In the rows, 128 means zero.
Each row of numbers stands for one thing and depends on some of the facts below. Use the named rows to name the rest.

There are 4 kinds of fact about the things: ε, Ψ, ω, σ.
teza ε kazano
sozin ε libir
drigriflok ε dogra,troplu,klapal
bupos ε nomo
brasto ε flutis
drupan ε klapal,fifluk
kominu ε boflin
plastul ε troplu,libir
fistan ε fovafen,troplu,fifluk
loskur ε tuni,zisto
vonos ε truski
veni ε klapal,libir
dogra ε klapal
trizal ε sozin
defla ε trozer,fifluk
sezaflir ε fovafen
mirir ε libir
grolor ε flubral
klapal ε mirir,fifluk
sobror ε klapal,kazano
zisto ε stopiren,fistan,kazano
sirok ε staplo
ziri ε flutis
fifluk ε libir,gogil
fleda ε dogra,stopiren
truski ε troplu,stopiren,staplo,fifluk
pligre ε levon,tuni,flubral
kliflil ε demagril,divin
fligan ε teza
rabok ε stopiren,bruduven
satrus ε troplu,nomo
libir ε troske,gogil
kazano ε demagril,gogil
poklin ε fovafen,sekom
sekom ε plakun,drigriflok
tuni ε flutis,demagril,vomi,gogil,boflin
nomo ε kazano
flutis ε fovafen,fistan
demagril ε fifluk
pledagres ε libir
bruduven ε pledagres,mirir
boflin ε mirir
tefom ε flutis,zisto
stafe ε trizal,kominu,sobror
fovafen ε mirir,fifluk
rogu ε sozin
flubral ε teza
gogil ε troske
vukin ε levon,trara
feklukli ε truski
trozer ε drigriflok
stopiren ε staplo
staplo ε troplu,fistan,fifluk
flogra ε tuni,flubral,truski
{trara,bupos,flanal,brasto,taka,katre,drupan,kominu,troplu,klida,loskur,skese,veni,dogra,flugos,trizal,destugo,sezaflir,klapal,sobror,vomi,ziri,fifluk,raflonil,truski,kliflil,rabok,zokas,satrus,runul,kazano,poklin,tuni,satron,stufirak,demagril,pledagres,nuzik,tefom,fovafen,skeskis,vepi,vukin,feklukli,trozer} Ψ 489
{stofo,fistan,dresti,mirir,kifik,fligan,flutis,divin,kiza} Ψ 782
{teza,pliga,budregrin,branol,zuplis,driskir,libir,dugi,tronin,flubral,gogil,plibrun,staplo,flogra} Ψ 184
{sozin,guti,pipestos,flifo,pufu,vonos,nodek,defla,grolor,zisto,folor,levon,sirok,pligre,fale,bostul,datuk,sekom,dudos,nomo,seger,bruduven,boflin,tubron,stafe,stopiren,rugrer} Ψ 243
{drigriflok,plastul,ludro,femal,fleda,leku,rogu,pebol,troske} Ψ 233
{kobefim,plakun,vatreflim,zaflizo,skobron,peflam} Ψ 106
ω 794 <- trara,bupos,pipestos,troplu,pufu,klida,loskur,nodek,sezaflir,driskir,truski,kazano,pledagres,nuzik,skobron,tronin,peflam,kiza,tubron,vepi
ω 57 <- stofo,drigriflok,kobefim,flanal,katre,drupan,pliga,kominu,flifo,plastul,fistan,skese,vonos,veni,ludro,branol,dresti,trizal,defla,mirir,grolor,klapal,sobror,zisto,vomi,levon,vatreflim,femal,ziri,fifluk,fleda,pligre,kliflil,fligan,zaflizo,zokas,runul,libir,dugi,datuk,sekom,leku,dudos,flutis,stufirak,seger,demagril,bruduven,boflin,tefom,fovafen,skeskis,rogu,vukin,feklukli,plibrun,trozer,stopiren,troske,flogra
ω 140 <- teza,sozin,guti,brasto,taka,plakun,budregrin,dogra,flugos,destugo,zuplis,folor,kifik,sirok,raflonil,fale,rabok,satrus,bostul,poklin,tuni,satron,nomo,divin,stafe,pebol,flubral,gogil,rugrer,staplo
[trara,teza,bupos,skese,dresti,klapal,zisto,ziri,rabok,satrus,bostul,kazano,dugi,leku,divin,flogra] σ 187
[stofo,kobefim,flanal,pliga,plakun,troplu,pufu,veni,flugos,trizal,defla,sobror,dudos,skobron,kiza,pebol] σ 115
[sozin,branol,grolor,folor,fifluk,runul,poklin,nomo,tubron,tefom,rogu,vepi,stopiren,staplo] σ 286
[guti,drigriflok,taka,budregrin,fistan,sezaflir,levon,fligan,zokas,datuk,flutis,pledagres,stafe,feklukli] σ 262
[pipestos,brasto,katre,plastul,klida,loskur,ludro,fleda,raflonil,truski,bruduven,peflam,fovafen,flubral,gogil,troske] σ 385
[drupan,vonos,zuplis,vomi,driskir,vatreflim,pligre,kliflil,fale,libir,tuni,satron,stufirak,seger,demagril,boflin,plibrun] σ 164
[kominu,flifo,dogra,nodek,destugo,mirir,kifik,femal,sirok,zaflizo,sekom,nuzik,tronin,skeskis,vukin,trozer,rugrer] σ 86

Named rows:
rogu: [152 133 104 129 101 135 122 166 136 148 125 105 120 130 200 147 164 122
 130  49 145 131 184 127 115 127 123 154 168 142 114 161  82]
dogra: [193 135 130 133 141 128 129 124 146 116 129 138 124 147 106 131 141 156
 118 104 159 112 122 121 149 107 138 100 162 126 163 148 116]
sezaflir: [119 131 144 124 125 128 129 130 146 117 129 147 114 124 134 124 136 140
 131 108 147 127 154 139 139 126 115 130 136 111 125 138  87]
fale: [129 146 135 128 135 144 143  72 134 131 134 159 144 173 104  98 101 139
 120 157 128 139  95 121 139 110 126 131 105 154 155 140 147]
tuni: [121  85 154 118 133 145 130 111 152 121 122 118 136 162 124 137 105 153
 128 131 167 136  89 116 151 128 153 102 187 111 151 141 137]
flubral: [156  75 135 125 131 143 132 115 146 139 151  83 141 144 140 142 130 137
 126 136 162 139  98 120 137 135 173  71 210 134 143 147 134]
dresti: [107 132 116 127 122 130 118 142 100 136 127 146 129 112 117 106 119 107
 125 131 106 121 114 118 112 141 124 134  86 127 115 111 165]
tubron: [ 72 160 123 138 109 130 136 106 128 124 160 184 133 135 116 103 153 123
 130 145 106 121 163 136 109 132 102  95 118 160 121 140  90]
klapal: [172 137 116 135 129 104 114 151 135 106  94 113 126 106 122 146 133 137
 131 102 138 122 155 130 126 120 112 121 131  92 128 104 143]
ziri: [ 81 121 123 122 119 117 125 154 123 109 105 123 120 117 145 141 122 133
 134 131 124 126 138 120 136 129 130 132 137  95 117 105 127]
datuk: [ 94 152 114 133 123 125 131 117 101 115 124 145 131 118 117 135 126 110
 130 189  91 125 128 135 118 124 113 127  73 135 135 109 133]
boflin: [131 117 163 133 139 119 127  99 159 131 100 146 137 124 114 145 102 142
 143 139 150 136 147 148 127 129 113 119 133 125 125 123 117]
katre: [130 143 136 123 138 128 119 114 122 141 162 155 126 121 133  82 121 119
 129 133 138 137 142 137 118 125 116 125 116 150 126 137 123]
skese: [122 141 130 126 130 134 120 118 125 134 159 158 130 130 143  89 118 119
 127 125 138 138 148 130 112 129 117 116 126 139 123 134 125]
rugrer: [116 154 107 136 127 136 141 108 107 114 134 121 136 153  93 136 136 123
 118 190  94 119  82 118 137 114 144 111  94 144 159 117 150]
seger: [ 94 142 128 130 131 124 129 106 109 127 109 145 137 124 113 124  96 123
 132 174 104 139 122 130 122 123 102 154  70 133 129 101 163]
guti: [115 150 103 136 121 138 141 107 104 109 128 132 139 156  96 137 132 124
 118 191  99 122  83 115 137 106 136 106  97 139 160 121 151]
pligre: [ 22  97 150 119 124 126 141 120 129 117  95 115 134 128 136 163  90 129
 151 204 103 145 108 126 140 144 137 135 130 115 109  98 133]
fistan: [124 105 128 128 125 119 114 165 127 120  92 126 115 103 119 163 133 131
 132 109 116 112 122 129 129 143 129 129 121  86 124 109 129]
plastul: [157 129 104 121 122 112 126 171 131 137  84  58 111 123 183 178 140 119
 132  63 129 137 133 121 138 112 129 215 126 116 109 124 122]

Rows to name:
No name comes twice in this set of rows, the named rows included.
[ 93  95 130 139 122 117 127 119 122 119 122 100 143  99 116 173 126 116
 145 209 105 133 118 142 108 145 131  69 135 123 122 102 144]  levon
[150 143 119 148 111 132 139 106 150 104 127 165 139 165  95 136 163 152
 119 116 133 101 151 124 131 118 133  61 173 142 159 147 103]  sozin
[ 50 100 130 119 123 131 129 145 108 123 151 102 123 104 147 142 123 111
 140 200 107 132 115 126 127 149 148 110 142 116 116 112 138]  vukin
[111 123 126 144 110 135 141 105 151 106 122 161 141 163 107 147 162 150
 127 142 130 102 138 121 135 125 144  54 189 139 152 146  98]  nomo
[198 114 143 131 135 117 113 126 159 135 100 113 132 114 140 134 110 142
 129  65 181 146 156 140 126 112 103 133 145 120 122 129 132]  libir
[234 106 126 135 130 118 122 148 157 161 113  61 132 109 174 168 138 124
 132  53 171 148 160 141 113 125 124 148 158 146 111 149 119]  troske
[188 129  85 125 131 140 137 143 106 152 131  44 131 151 159 149 133 110
 109 108 119 144  70 105 137 108 158 182 107 152 139 138 175]  pebol
[ 38 124 116 125 102 123 128 163 123 103 119 131 115 122 153 146 152 132
 135 143 111 111 161 114 135 135 136 118 167  93 109 116 106]  tefom
[ 98 111 160 115 136 131 124 122 146 128 119 145 126 129 151 117  92 132
 144 122 156 146 135 132 137 133 122 142 146 116 120 130 122]  kliflil
[146 131  87 125 113 131 127 156 103 148 122  71 128 119 189 138 128  95
 123  94 113 152 131 119 111 122 125 199 104 145 108 129 152]  leku

Now the same things, written a new way:
Named rows:
tuni: [127 123 108 101 141 117 112 131 146 148 118  93 130 119 138 111 159  82
 170 165 108 124 148 121 146 115 188 147 116 138]
rabok: [125 113 100 123 153 130 120 116 144 100 147  73 149 129 120 109 158 101
 132 118 113  95 171 114 161 105 183 116 131 131]
fale: [128 105 138 130 170 135  89 135 124 114 116 163  90 122 136 118 130 159
 118 128 169 147 148 129 143 143 164 104 149 115]
stafe: [123 103  93 124 141 136 123 116 138 107 135 118 108  93 117 124 171 106
 117 118 124 147 173 112 103 132 164 119 154 121]
pliga: [130 139 162 133  90 131 126 142 126 125 132 155 121 126 138 134 104 156
 124 129 133 140  95 146 123 125 137 118 144 135]
vatreflim: [134 140 151 121 169 149 123 128 115 127 129 169 135 136 139 119 113 159
 117 132 132 140 111 139 122 143  81 123 124 126]
sobror: [131 145 117 129  69 119 165 132 140 135 131  94 132 126 130 137 130 111
 140 127 102 122 114 131 117 111 102 136 117 142]
vomi: [131 147 128 129  94 121 133 150 143 156 106 112 109 126 148 129 111 103
 170 155 116 129 103 137 124 121 109 162  99 141]
zisto: [135 124  87 147 104 154 156 112 134 123 126  90 106  98 131 128 153  70
 133 113  97 153 146 131  67 129 117 174 133 123]
zokas: [137 152 155 122 110 140  94 136 134 128 130 136 161 134 142 133  92 169
 128 126 140 122  96 139 146 122 122 136 123 141]
skeskis: [136 148 158 123  86 127 115 132 130 127 137 154 147 140 142 138  96 168
 130 132 137 126  84 141 133 121 126 128 132 142]
flogra: [128 132 102 115 120 156 136  95 138 131 146  78 169  94 135 122 167  72
 158 153  70 148 139 129  55 112 180 198 138 140]
driskir: [125 129 152 125 183 119 100 130 122 144 134 164 120 148 109 123 121 173
 116 123 140 126 127 121 165 133 164 130 139 109]
bupos: [125 130 111 115 164 126 120 106 129 145 132 102 164 153 108 123 149 123
 137 113 122 110 140 121 150 115 178 159 132 122]
sezaflir: [121 137 104 125 133 110 128 111 139 140 144  99 159 149  97 138 144 124
 124  99 112 110 148 106 147 112 133 138 126 116]
klida: [125 133 144 117 142 129  90 123 120 142 125 149 172 161 106 132 115 174
 118 113 145 112 118 118 180 127 164 151 131 123]
skobron: [118 128 143 110 187 125 109 109 103 148 134 190 152 154 110 128 135 156
 100 126 144 136 114 128 151 146 124 115 134 118]
pledagres: [124 135 117 142 123  98 135 137 133 149 121 104 123 153  96 148 132 136
 122  99 129  95 143 101 178 120 107 124 115 112]
truski: [117 129  99 123 130 118 135 108 132 145 141  76 162 138  97 142 156 107
 132 108 105 110 155 100 141 115 137 163 119 118]
nuzik: [122 134 143 114 136 120  96 131 121 155 134 161 162 161 109 140 114 179
 117 121 148 120 106 126 185 123 157 125 141 124]

Name these rows:
No name comes twice in this set of rows, the named rows included.
[138 114 103 117 131 159 129 100 124 136 130 142 112 103 147 117 146  86
 153 149  99 170 114 156  67 129 170 196 153 145]  grolor
[119 133  99  99 146 136 116  97 133 156 138 103 209 131 103 132 167  99
 142 124  86 128 137 108 121 114 172 195 135 128]  loskur
[133 131  93 136 131 156 151 109 134 121 141 111 108  89 122 123 150  96
 121 102  95 156 145 128  53 129 106 161 145 118]  vonos
[128 120  84 145  99 143 178 111 136 113 154  95  83  96 117 143 157 100
 109  86 104 151 141 128  70 125  93 122 148 118]  defla
[134 122 100 154  87 135 164 126 134 107 144 113  82  98 118 142 130 114
 102  81 131 148 140 128  90 129  72 125 144 116]  sekom
[115 136 120 153  91  65 159 161 135 159 107 100  69 161 103 154 107 108
 129 107 147  90 133 107 205 124  86 105  98 114]  troplu
[126 103 126 137 178 130 107 114 111 142 120 170  84 151 112 125 125 151
 106 103 164 138 123 139 153 144 155 135 150 110]  tubron
[131 149 106 116 101 142 144 111 144 126 147  86 161 120 128 140 136 106
 137 111  96 127 125 121 109 108 117 153 126 137]  feklukli
[133 131  99 107 137 175 122  93 133 149 132 140 135  81 144 123 163  85
 152 147  81 182 118 145  27 131 169 219 156 129]  pligre
[123 102 132 123 126 114 120 138 133 138 100 111 110 114 140 109 139  88
 167 181 123 125 147 119 147 128 190 137 124 140]  teza
[133 123 100 153  85 140 163 129 138 108 134 102  98  92 119 149 140  97
 112  90 119 140 147 119  78 132  79 149 134 115]  bruduven

The same things again, as new rows of numbers:
Known rows:
teza: [114 126 105 116 117 127 137 110 118 131 123 114 119 114 150 194 127 101
 108 142 124 116 117 131 111 174 151 116 146  94 123  99 106 152 107 114
 156 147 134 109 120 128 119 144 119 108 105 115]
kazano: [107 125 111 120 117 148 117  96 126 126 126 117 112 108 167 148 129 126
 119 117 127 122 103 123 113 147 115 171 118 128 118  97 107 146 130 117
 144 118 116 106 121 124 123 173 113 104 152 120]
gogil: [123 125 107 119 118 162 181 104 121 123 128 116 125 114 140 132 126 101
 111 135 127 120  93 150 109 180 141 107 148  93 120  95 108 127 111 114
 158 120 121 106 134 131 145 177 114 104 108 113]
libir: [147 123 110 114 119 144 191 106 124 125 126 112 116 115 139  95 126  99
 109 119 123 136 122 122 106 162 114 114 131 103 121  99 115 125 109 113
 130 119 134 109 120 125 166 169 112 105 117 110]
pledagres: [114 123 121 120 128 143 120  96 128 128 123 115 115 117 149 100 128 122
 127 130 120 129  94 123 123 121 115 156 125 159 117  99 105 125 119 116
 124 118 115 111 124 126 130 181 113 104 144 119]
fale: [118 130 155 131 112 112 115 126 129 124 121 127 156 123 117 154 125 144
 161 124 122 139  94 135 175 125 119 126 159 134 127 156 144 123 136 121
 114 119 125 151 126 123 122 107 138 146 101 141]
guti: [116 131 163 130 116 114 111 118 128 124 121 126 160 118 117 172 128 143
 159 127 119 138  96 126 173 122 118 132 156 132 125 158 141 125 132 118
 118 124 119 158 120 123 124 104 139 150 101 143]
pufu: [113 121 138 158 118 113 115 131 138 121 124 120 122 116 121 138 123 141
 154 120 130 131 129 123 151 123 115 152 133 137 136 179 115 121 158 140
 119 119 116 150 166 125 119 106 143 139 149 142]
nuzik: [111 122 140 160 118 111 112 127 150 125 121 123 132 123 121 138 127 128
 140 132 123 140 113 145 154 121 117 171 120 152 129 159 136 122 133 143
 119 114 123 160 149 123 118 118 117 134 161 145]
dudos: [117 123 134 138 120 112 114 150 136 126 126 130 122 134 120 127 129 146
 139 115 148 139 150 123 138 120 113 131 129 127 146 164 165 126 151 143
 122 119 121 153 129 125 130 104 135 140 133 120]
driskir: [112 121 123 160 121 110 118 151 128 124 122 114 148 122 118 130 124 101
 112 156 121 123 132 125 112 124 123 135 131 126 126 188 119 122 108 114
 134 120 144 140 154 123 120 113 127 177 150 132]
katre: [116 120 125 132 122 117 111 138 143 121 136 143 129 136 117 124 126 141
 127 116 143 147 134 125 140 121 114 137 116 132 141 148 182 125 138 148
 119 117 113 167 121 128 125 108 120 132 156 125]
loskur: [107 122 113 116 126 129 109 103 125 126 127 151 111 131 151 118 124 132
 130 139 118 112 121 122 119 121 153 138 114 147 124  98 106 127 142 157
 137 149 118 105 123 127 116 162 126 103 138 161]
leku: [156 118 113 134 134 113 126 140 132 158 125 120 136 152 122 173 125 110
 147 114 179 154 128 115 112 122 117 132 119 131 145 178 146 124 136 118
 120 141 121 135 129 124 135 103 124 176 105 115]
datuk: [122 123 146 133 120 111 112 125 125 125 124 119 121 136 117 138 127 137
 130 110 136 154 138 123 153 121 112 152 124 142 135 165 169 124 131 120
 114 120 122 159 122 125 132 103 126 144 120 126]
dugi: [148 119 121 130 123 112 113 158 127 126 123 113 141 137 120 143 123 101
 109 138 123 138 155 123 111 119 121 117 116 109 125 162 165 124 110 114
 145 118 137 157 122 125 135 104 130 180 151 116]
skese: [115 121 139 128 121 112 109 119 139 123 129 133 124 135 121 148 126 140
 129 122 143 158 134 121 136 120 113 151 115 140 128 146 175 125 127 128
 120 120 117 174 121 124 131 104 122 141 156 130]
dresti: [178 158 162 147 120 109 137 195 120 121 122 113 131 113 122 135 122 104
 104 114 117 115 242 126 135 120 142 115 116  92 122 171 159 123 109 109
 144 117 150 154 125 123 135 103 173 183 160 115]
tubron: [115 118 146 154 119 114 115 107 131 126 124 116 118 116 122 155 126 123
 153 130 139 135 122 127 165 119 116 157 120 144 125 177 119 124 159 116
 123 117 111 161 151 121 116 107 138 150 158 146]
folor: [116 123 158 124 116 130 110 113 126 125 126 125 155 117 115 171 126 143
 173 137 140 131  97 126 169 124 119 124 150 122 125 154 139 126 152 115
 120 121 113 164 127 127 119 109 146 152 111 144]

Name these rows:
No name comes twice in this set of rows, the named rows included.
[110 121 127 119 135 149 122 103 132 124 125 131 112 118 142  92 125 137
 131 137 120 116 103 123 115 122 137 131 117 157 126  95 102 122 142 147
 139 129 115 108 137 126 118 175 122 102 153 139]  truski
[123 132 140 113 122 165 140 105 127 124 126 126 119 117 122  96 131 150
 144 130 120 130  91 143 124 132 129 116 142 141 119  94 109 120 120 132
 117 120 115 111 126 132 135 181 113 104 104 115]  dogra
[103 125 107 164 112 113 111 105 127 123 126 121 116 117 145 220 129 119
 126 113 151 137 131 140 143 159 115 194 124 112 131 142 107 162 129 119
 136 122 114 134 121 124 118 122 113 116 165 137]  trara
[165 124 125 111 136 153 171 101 125 123 123 115 116 114 127 103 125 104
 119 171 117 110  96 124 110 123 153 111 138 109 121  96 107 124 112 111
 156 147 127 108 121 125 125 162 135 109 107 114]  staplo
[169 153 151 150 119 110 142 214 121 121 124 112 131 116 121 107 122 104
 104 111 113 113 245 134 129 119 134 111 126  93 134 179 160 118 118 110
 134 116 158 145 141 128 134 101 174 174 158 115]  stofo
[113 126 130 114 125 151 114 106 125 127 128 161 115 128 123 114 127 154
 148 148 120 115  91 128 128 123 154 117 130 131 119  94 106 124 138 147
 125 154 119 108 122 140 118 149 133 103 109 148]  brasto
[137 127 168 110 149 154 117 103 130 126 125 160 119 129 120 100 126 150
 162 165 116 109  93 125 130 119 146 114 131 159 121  94 106 125 139 122
 125 152 115 108 119 134 117 147 141 106 108 159]  poklin
[126 181 112 119 121 109 145 183 119 124 127 112 109 119 153 142 123 102
 102 110 113 107 250 123 125 123 169 110 120  90 125 122 107 129 109 111
 130 135 174 104 117 127 120 106 160 113 111 124]  fligan
[109 123 113 119 127 121 113 103 127 126 122 128 113 121 146 146 126 129
 126 136 117 112 115 121 127 122 134 160 117 151 119 100 104 134 130 128
 136 139 113 109 121 128 119 146 124 105 149 153]  bupos
[154 178 136 120 116 124 172 143 118 124 125 110 126 112 144 160 123 105
 107 110 113 115 186 161 129 148 156 109 143  90 124 100 104 122 111 107
 157 120 136 108 127 128 136 128 165 118 117 112]  divin

